[20,89,76,76,76] = vin
[20,89,78,-87,52] = dusad
[-74,85,74,1,46] = lafi
[20,89,63,-87,52] = liran
[17,91,78,-94,-94] = soz
perm: [-87,52,20,89,63] : liran
dup vin:  : [76]
dup soz:  : [-94]

[2,11,-4,-11,13,10,5,-8,6,-15,-11,-15,-9,20,1,-3,1,7,-1,-2,9,4,0,-8,25,-2,-3,-27,-4,-19,-11,-4,-2,-1,-24,-2,-10,-1,-8,-7,-10,5,14,-12,0,5,-1,23,-25,3,8,10,-81,-5,-9,-7,11,22,-25,-9] -> noru
[6,-1,13,0,-29,-8,-9,7,-10,17,-9,3,4,-6,6,4,-5,7,3,17,6,-10,-3,5,-14,5,-3,-3,-10,2,23,8,1,12,8,0,1,7,2,6,13,-7,-5,11,-6,5,-4,-7,19,4,-7,5,8,5,11,-6,-1,-2,-6,-18] -> vatif
[-9,-5,5,1,2,-10,7,11,-9,0,-25,5,0,5,1,-5,-6,-5,15,-5,6,-2,-13,4,39,4,-18,0,-13,-4,-12,-5,6,4,-46,3,14,29,-5,21,-14,6,-13,-5,-1,-2,5,4,27,-9,12,16,-11,-1,-2,0,23,-21,-15,-4] -> Lunu
[5,-9,4,-5,-4,-3,13,2,6,7,-3,-7,19,-9,-29,1,-7,-1,-6,6,-8,17,4,0,8,-6,-2,3,4,-5,12,3,6,12,-7,23,5,8,-14,-10,11,17,5,13,0,1,-1,2,-6,-10,8,7,-10,-18,-3,7,5,-1,5,6] -> vomu
[4,8,-14,4,-21,3,6,-6,5,0,-2,-2,3,-6,6,0,-7,14,15,-2,-21,-20,-1,-6,-20,5,-2,-5,-1,-5,46,12,-2,-11,19,4,7,5,9,-1,25,-12,-4,3,-3,4,-10,-18,-28,10,-6,46,13,13,1,-4,3,-5,-19,-51] -> mepan
perm: [-9,3,4,-6,6,4,-5,7,3,17,6,-10,-3,5,-14,5,-3,-3,-10,2,23,8,1,12,8,0,1,7,2,6,13,-7,-5,11,-6,5,-4,-7,19,4,-7,5,8,5,11,-6,-1,-2,-6,-18,6,-1,13,0,-29,-8,-9,7,-10,17] : vatif
which: [2,11,-4,-11,13,10,5,-8,6,-15,-11,-15,-9,20,1,-3,1,7,-1,-2,9,4,0,-8,25,-2,-3,-27,-4,-19,-11,-4,-2,-1,-24,-2,-10,-1,-8,-7,-10,5,14,-12,0,5,-1,23,-25,3,8,10,-81,-5,-9,-7,11,22,-25,-9] : noru

[-22,54,54,-21] -> lufe
[48,-83,48,-22] -> reg
[48,48,48,48] -> tibo
dup tibo:  : [48]
perm: [-22,-21,54,54] : lufe
perm: [-21,54,54,-22] : lufe
dup lufe:  : [54]
dup reg:  : [48]
which: [48,48,48,48] : tibo

[-13,-24,8,17,-30,34,-18,15,4,-27,36,-33,-31,37,-32] -> zun
[20,-17,-12,35,40,-37,-30,-14,-12,-12,-12,42,31,40,-12] -> Nedof
[36,35,39,42,-14,31,-31,20,16,-17,36,-37,-33,40,-12] -> rike
[-30,20,31,16,-17,36,40,-33,-14,39,-12,-12,35,42,-37] -> feti
perm: [-37,-30,-17,-14,-12,-12,-12,-12,-12,20,31,35,40,40,42] : Nedof
perm: [35,40,-37,-30,-14,-12,-12,-12,42,31,40,-12,20,-17,-12] : Nedof
perm: [-37,42,35,-12,-12,39,-14,-33,40,36,-17,16,31,20,-30] : feti
perm: [-12,-12,35,42,-37,-30,20,31,16,-17,36,40,-33,-14,39] : feti
dup rike:  : [36]
perm: [-12,40,-33,-37,36,-17,16,20,-31,31,-14,42,39,35,36] : rike
dup feti:  : [-12]

[-5,-59,2,2,1] = tulu
[-5,-5,2,-5,-5] = Sapog
[-15,-15,-15,-15,1] = roniz
dup Sapog:  : [-5]
perm: [-5,-5,-5,-5,2] : Sapog
dup roniz:  : [-15]
perm: [1,-15,-15,-15,-15] : roniz
dup tulu:  : [2]
which: [-5,-59,2,2,1] : tulu
which: [-15,-15,-15,-15,1] : roniz

[9,21,-1,39,-12,5,-6,23,-13,-24,-23,-16,31,15,-12,25,29,20,-14,-51,35,-49,15,18,-17,-2,-26,-21,2,17,27,7,-34,-43,7]  vavin
[-11,-9,-5,-15,14,-3,8,5,4,5,23,-21,7,-20,-3,11,8,5,1,0,-7,36,-15,5,-5,11,7,23,-25,5,-13,-2,15,6,-8]  virum
[-9,8,5,1,-7,23,5,7,6,15,7,-21,-15,4,-2,-25,-13,11,0,-3,-8,14,23,-3,5,8,5,5,-15,-20,36,-10,11,-5,-5]  zuli
[-21,22,-1,31,-22,33,11,35,-25,40,-34,-23,24,21,-13,32,30,18,-35,-49,29,-64,12,-6,6,5,-27,-36,34,4,40,-25,-36,-31,14]  foma
which: [-11,-9,-5,-15,14,-3,8,5,4,5,23,-21,7,-20,-3,11,8,5,1,0,-7,36,-15,5,-5,11,7,23,-25,5,-13,-2,15,6,-8] : virum
which: [-21,22,-1,31,-22,33,11,35,-25,40,-34,-23,24,21,-13,32,30,18,-35,-49,29,-64,12,-6,6,5,-27,-36,34,4,40,-25,-36,-31,14] : foma
perm: [6,-8,-11,-9,-5,-15,14,-3,8,5,4,5,23,-21,7,-20,-3,11,8,5,1,0,-7,36,-15,5,-5,11,7,23,-25,5,-13,-2,15] : virum
perm: [-25,-21,-20,-15,-15,-13,-11,-9,-8,-7,-5,-5,-3,-3,-2,0,1,4,5,5,5,5,5,6,7,7,8,8,11,11,14,15,23,23,36] : virum

[-12,2,-4,0,25,0,2,-24,-8,-16,-3,-5,2,-5,-5] : Ritut
[0,85,-17,-10,-21,-75,2,-11,-61,21,-2,-38,71,70,34] : tulon
[-5,25,2,-25,-12,2,-16,2,-8,0,-5,-4,-3,0,-5] : Legin
which: [0,85,-17,-10,-21,-75,2,-11,-61,21,-2,-38,71,70,34] : tulon
perm: [-5,-5,2,-5,-3,-16,-8,-24,2,0,25,0,-4,2,-12] : Ritut

[18,5,-1,8,-19,-37,34,6,-19,27,7,43,3,-9,6,26,49,-41,-23,55,19,-36,-10,0,-5,-47] : fidi
[7,-12,-3,14,-8,-34,-11,-23,-16,23,-45,27,-2,-3,17,-2,70,-4,-11,26,18,-56,-33,-4,-3,-46] : razab
[-34,-10,-4,-33,-11,-2,7,-16,18,14,26,-23,-3,-8,70,-56,-12,27,-4,-45,-3,-46,17,-2,-3,23] : nud
[-8,-36,21,-20,-6,34,1,-18,47,27,-23,-61,13,4,-6,8,5,5,17,44,-9,-39,36,-38,23,16] : taneg
which: [7,-12,-3,14,-8,-34,-11,-23,-16,23,-45,27,-2,-3,17,-2,70,-4,-11,26,18,-56,-33,-4,-3,-46] : razab
perm: [-2,-3,23,-34,-10,-4,-33,-11,-2,7,-16,18,14,26,-23,-3,-8,70,-56,-12,27,-4,-45,-3,-46,17] : nud
perm: [-56,-46,-45,-34,-33,-23,-16,-12,-11,-11,-8,-4,-4,-3,-3,-3,-2,-2,7,14,17,18,23,26,27,70] : razab

[45,-51,-1,9,0,-4,-20,16] = Dif
[-20,0,-1,-4,10,-51,16,46] = Lobuf
[16,45,-4,-1,-51,-20,0,10] = batil
[-10,9,-5,16,24,-68,15,39] = lag
[-6,3,-6,2,19,-59,18,41] = kodus
[-3,-1,-2,4,24,-67,15,44] = tobem
perm: [-51,-20,-4,-1,0,10,16,46] : Lobuf
perm: [10,0,-20,-51,-1,-4,45,16] : batil
perm: [46,16,-51,10,-4,-1,0,-20] : Lobuf

[-39,7,-36,-38,14,-32,-60,-46,-48,4,-40,14,-49,-41,25,14,23,-27,11,-49,23,26,20,13,-50,-13,13,-46,-39,-46,30,-13,-39,-45,-49,-45,-35,-33,-38,17,-20,8,-38,32,-26,-44,10,-42,-42,-35,-18,-51,4,-41,16,-52,-32]  forus
[-63,21,-19,-62,10,-27,-75,-74,-34,13,-66,30,-33,-65,37,31,28,-26,32,-64,30,36,30,13,-35,-2,24,-41,-67,-36,37,-7,-49,-68,-39,-73,-35,-63,-30,26,-8,27,-72,40,-19,-53,14,-69,-19,-25,-38,-41,23,-40,18,-67,-34]  dobir
[-60,-8,-51,-59,-27,4,-56,-63,17,-15,-58,-8,16,-60,-10,-6,-9,-28,-7,-57,-9,-11,-7,-18,17,-4,-10,19,-55,19,-10,1,-48,-60,24,-50,9,-50,14,-22,0,-11,-60,-11,2,-48,-20,-55,-57,10,-46,20,-12,11,-18,-51,10]  mozo
which: [-39,7,-36,-38,14,-32,-60,-46,-48,4,-40,14,-49,-41,25,14,23,-27,11,-49,23,26,20,13,-50,-13,13,-46,-39,-46,30,-13,-39,-45,-49,-45,-35,-33,-38,17,-20,8,-38,32,-26,-44,10,-42,-42,-35,-18,-51,4,-41,16,-52,-32] : forus
perm: [-32,-52,16,-41,4,-51,-18,-35,-42,-42,10,-44,-26,32,-38,8,-20,17,-38,-33,-35,-45,-49,-45,-39,-13,30,-46,-39,-46,13,-13,-50,13,20,26,23,-49,11,-27,23,14,25,-41,-49,14,-40,4,-48,-46,-60,-32,14,-38,-36,7,-39] : forus
which: [-60,-8,-51,-59,-27,4,-56,-63,17,-15,-58,-8,16,-60,-10,-6,-9,-28,-7,-57,-9,-11,-7,-18,17,-4,-10,19,-55,19,-10,1,-48,-60,24,-50,9,-50,14,-22,0,-11,-60,-11,2,-48,-20,-55,-57,10,-46,20,-12,11,-18,-51,10] : mozo

[-6,81,65,36,59,42,-2,53,47,52,85,92,-21,8,27,-27,42,-13,61,-2,60,25] = Sapu
[22,23,4,23,7,-15,-11,20,6,3,-7,24,7,20,12,23,5,-4,-5,23,-5,-5] = vis
[6,14,66,-27,60,44,8,40,52,-25,-5,-20,19,-26,-19,35,50,12,43,7,53,-13] = vezup
perm: [-27,-21,-13,-6,-2,-2,8,25,27,36,42,42,47,52,53,59,60,61,65,81,85,92] : Sapu
which: [22,23,4,23,7,-15,-11,20,6,3,-7,24,7,20,12,23,5,-4,-5,23,-5,-5] : vis
which: [-6,81,65,36,59,42,-2,53,47,52,85,92,-21,8,27,-27,42,-13,61,-2,60,25] : Sapu

